Below are the code and all the weights of a small trained network. Each question names an input and a class and asks about switching units off, where a switched-off unit gives its printed mean instead of its output.

import numpy as np


def w(rows, s, z=0):
    codes = np.array(rows[::2]) - 128.0
    scale = np.full(codes.shape[1], s)
    scale[-1] = z or s
    return codes * scale


def f(y):
    return np.maximum(y, 0)


def log_softmax(a):
    a = a - a.max(-1, keepdims=True)
    return a - np.log(np.exp(a).sum(-1, keepdims=True))


def net(x, mask):
    res = np.array(x, float).reshape(1, 8) / 4 @ E
    y = f(res @ A[0][:, :-1].T + A[0][:, -1])
    res = res + np.where(mask, y, B[0][:, -1]) @ B[0][:, :-1]
    return log_softmax(res[-1] @ U[:, :-1].T + U[:, -1])


A, B = {}, {}
E = w([
[131,117,120,132,118,116],'x0',
[126,130,131,128,130,129],'x1',
[159,161,71,119,225,57],'x2',
[128,128,127,129,127,127],'x3',
[212,209,167,166,86,100],'x4',
[127,132,132,126,132,133],'x5',
[144,95,111,251,167,196],'x6',
[130,119,123,131,122,119],'x7',
],0.015)
A[0] = w([
[112,135,85,38,195,79,142],'n0',
[51,50,141,201,106,209,148],'n1',
[35,40,81,90,155,196,239],'n2',
[191,201,126,119,153,51,114],'n3',
[57,76,110,140,155,196,139],'n4',
[81,70,175,133,169,157,148],'n5',
[228,180,145,120,176,75,102],'n6',
[200,120,62,181,227,142,66],'n7',
[127,189,116,30,200,6,131],'n8',
[201,174,147,188,91,154,148],'n9',
[21,1,95,64,200,158,254],'n10',
[171,133,95,197,255,131,79],'n11',
[158,66,203,210,81,230,114],'n12',
[102,127,183,31,47,125,191],'n13',
[200,219,162,182,73,97,148],'n14',
[97,109,197,53,10,144,200],'n15',
[167,185,174,67,92,76,120],'n16',
[157,132,62,216,213,112,77],'n17',
[133,76,110,200,99,224,169],'n18',
[59,119,41,63,188,128,181],'n19',
],0.0091,0.0074)
B[0] = w([
[118,177,86,163,194,58,198],'n0',
[168,154,54,108,145,214,222],'n1',
[126,79,53,81,181,150,231],'n2',
[205,137,106,59,89,168,184],'n3',
[151,124,85,67,125,154,192],'n4',
[134,118,88,84,155,158,173],'n5',
[168,119,117,84,90,176,180],'n6',
[66,45,214,48,122,146,190],'n7',
[184,192,79,94,109,105,223],'n8',
[75,179,170,209,65,160,193],'n9',
[123,105,82,91,209,88,252],'n10',
[100,84,193,91,121,130,197],'n11',
[128,214,89,186,111,158,226],'n12',
[74,73,183,82,124,102,194],'n13',
[153,164,159,131,2,227,203],'n14',
[64,31,219,99,135,156,206],'n15',
[175,111,109,54,104,162,181],'n16',
[81,73,199,79,95,138,192],'n17',
[129,146,81,153,124,207,220],'n18',
[103,126,119,164,183,55,206],'n19',
],0.01,0.019)
U = w([
[37,53,141,94,150,138,249],'0',
[216,155,34,90,103,192,98],'1',
[122,113,246,110,61,160,254],'2',
[117,227,123,246,87,174,11],'3',
[132,192,67,129,155,29,1],'4',
],0.013,0.0013)

Each question gives the input, the list of numbers given to net, and the class t.
The units are the neurons (one row each of A and B). Each row of codes is followed by its name. A weight is (code - 128) times the scale printed after its matrix; where a second scale follows, it is the last column's (A, B and U).
mask holds one flag per neuron, in row order. A switched-off neuron (its flag False) gives its mean, the last column of its row in B, instead of its output. The means were averaged over made-up inputs and are rounded, as every weight is.
A unit's drop is (log p(t) with every unit on - log p(t) with that unit switched off) / (log p(t) with every unit on - log p(t) with every unit switched off).
most important unit: the unit with the biggest drop
top k neurons: the k neurons with the biggest drops, biggest first
drop when u is switched off: that unit's drop, to one decimal
input [8,0,-7,-8,-4,1,1,-7], class 1: most important unit	n1
input [-4,-2,8,-3,-2,-4,1,1], class 0: top 3 neurons	[n7 n17 n11]
input [6,-2,-2,2,-7,0,1,2], class 1: top 2 neurons	[n1 n7]
input [-2,3,1,1,2,6,8,-8], class 2: top 2 neurons	[n7 n17]
input [-4,-2,0,4,-8,-2,5,6], class 1: top 2 neurons	[n1 n15]
input [1,-6,1,-7,-8,-5,-8,3], class 4: top 2 neurons	[n0 n8]
input [-8,-7,0,0,6,7,1,2], class 3: top 3 neurons	[n9 n15 n7]
input [-6,3,0,6,-7,7,3,8], class 1: top 3 neurons	[n1 n15 n4]
input [-1,-8,1,4,-1,3,7,-2], class 0: top 2 neurons	[n7 n17]
input [-6,2,1,2,-1,-5,3,-6], class 0: drop when n8 is switched off	0.3
input [1,1,1,-2,-1,7,3,-4], class 0: drop when n8 is switched off	0.4
input [4,-3,1,5,8,-8,1,-7], class 2: drop when n2 is switched off	0.2
input [-4,4,-6,7,8,3,-4,-5], class 2: drop when n14 is switched off	0.0
input [-5,-4,3,8,0,-1,-6,8], class 4: most important unit	n0
